Below is a small trained network, with its code and all its weights. Each question gives an input and a class and asks what happens when units are switched off, that is, made to give their printed mean instead of their output.

import numpy as np


def w(rows, s, z=0):
    codes = np.array(rows[::2]) - 128.0
    scale = np.full(codes.shape[1], s)
    scale[-1] = z or s
    return codes * scale


def norm(h):
    return h / np.sqrt((h * h).mean(-1, keepdims=True) + 1e-5)


def f(y):
    return np.maximum(y, 0)


def log_softmax(a):
    a = a - a.max(-1, keepdims=True)
    return a - np.log(np.exp(a).sum(-1, keepdims=True))


def net(x, mask):
    res = np.array(x, float).reshape(1, 2) / 4 @ E
    u = 0
    for l in range(4):
        y = f(norm(res) @ A[l][:, :-1].T + A[l][:, -1])
        res = res + np.where(mask[u : u + 3], y, B[l][:, -1]) @ B[l][:, :-1]
        u += 3
    return log_softmax(norm(res)[-1] @ U[:, :-1].T + U[:, -1])


A, B = {}, {}
E = w([
[162,150,255],'x0',
[176,43,39],'x1',
],0.0036)
A[0] = w([
[101,163,19,65],'L0N0',
[145,1,123,15],'L0N1',
[71,163,102,8],'L0N2',
],0.0064,0.0013)
B[0] = w([
[3,97,149,252],'L0N0',
[194,154,147,216],'L0N1',
[124,180,110,177],'L0N2',
],0.0064,0.003)
A[1] = w([
[79,117,109,30],'L1N0',
[249,113,126,3],'L1N1',
[66,117,101,7],'L1N2',
],0.017,0.0014)
B[1] = w([
[125,94,58,216],'L1N0',
[254,62,143,254],'L1N1',
[179,41,21,242],'L1N2',
],0.0072,0.0053)
A[2] = w([
[168,123,111,255],'L2N0',
[145,104,117,71],'L2N1',
[63,251,146,134],'L2N2',
],0.018,0.003)
B[2] = w([
[93,142,156,244],'L2N0',
[109,114,119,180],'L2N1',
[251,69,141,254],'L2N2',
],0.012,0.0063)
A[3] = w([
[130,169,2,169],'L3N0',
[55,163,57,103],'L3N1',
[171,42,226,254],'L3N2',
],0.0057,0.0067)
B[3] = w([
[207,49,202,174],'L3N0',
[207,254,209,147],'L3N1',
[37,228,128,255],'L3N2',
],0.0059,0.0096)
U = w([
[8,149,140,55],'0',
[225,131,190,177],'1',
[98,191,106,2],'2',
[83,250,183,129],'3',
[92,67,56,189],'4',
],0.019,0.0084)

Each question gives the input, the list of numbers given to net, and the class t.
The units are the neurons (one row each of A and B). Each row of codes is followed by its name. A weight is (code - 128) times the scale printed after its matrix; where a second scale follows, it is the last column's (A, B and U).
mask holds one flag per neuron, layer by layer. A switched-off neuron (its flag False) gives its mean, the last column of its row in B, instead of its output. The means were averaged over made-up inputs and are rounded, as every weight is.
A unit's drop is (log p(t) with every unit on - log p(t) with that unit switched off) / (log p(t) with every unit on - log p(t) with every unit switched off).
The circuit of an input: a set's keep is (log p(t) with only the set's units on - log p(t) with every unit switched off) / (log p(t) with every unit on - log p(t) with every unit switched off). Starting from all 12 units, units are removed one at a time, each time the one whose removal leaves the highest keep (on an exact tie, the one counted first), for as long as the keep stays at least 0.8.
units of the circuit, in order: the units of the circuit, biggest drop first
unit that matters most: the unit with the biggest drop
top k neurons: the k neurons with the biggest drops, biggest first
drop of u: that unit's drop, to one decimal
input [-1,5], class 0: units of the circuit, in order => (L2N2 L0N1 L2N0 L1N2)
input [-5,-7], class 4: unit that matters most => L0N1
input [5,2], class 3: top 2 neurons => (L2N2 L3N2)
input [-1,7], class 0: units of the circuit, in order => (L2N2 L2N0 L1N2 L0N1)
input [6,0], class 3: top 2 neurons => (L0N0 L2N2)
input [-2,-3], class 4: top 2 neurons => (L1N2 L0N1)
input [-4,-5], class 4: top 2 neurons => (L1N2 L3N2)
input [4,0], class 3: top 2 neurons => (L0N0 L2N2)
input [-1,8], class 0: top 2 neurons => (L2N2 L2N0)
input [6,-1], class 3: top 2 neurons => (L0N0 L2N2)
input [6,2], class 3: drop of L2N2 => 0.6
input [7,-1], class 3: drop of L0N0 => 0.5
input [7,0], class 3: drop of L2N2 => 0.2
input [-7,-6], class 4: top neuron => (L3N2)
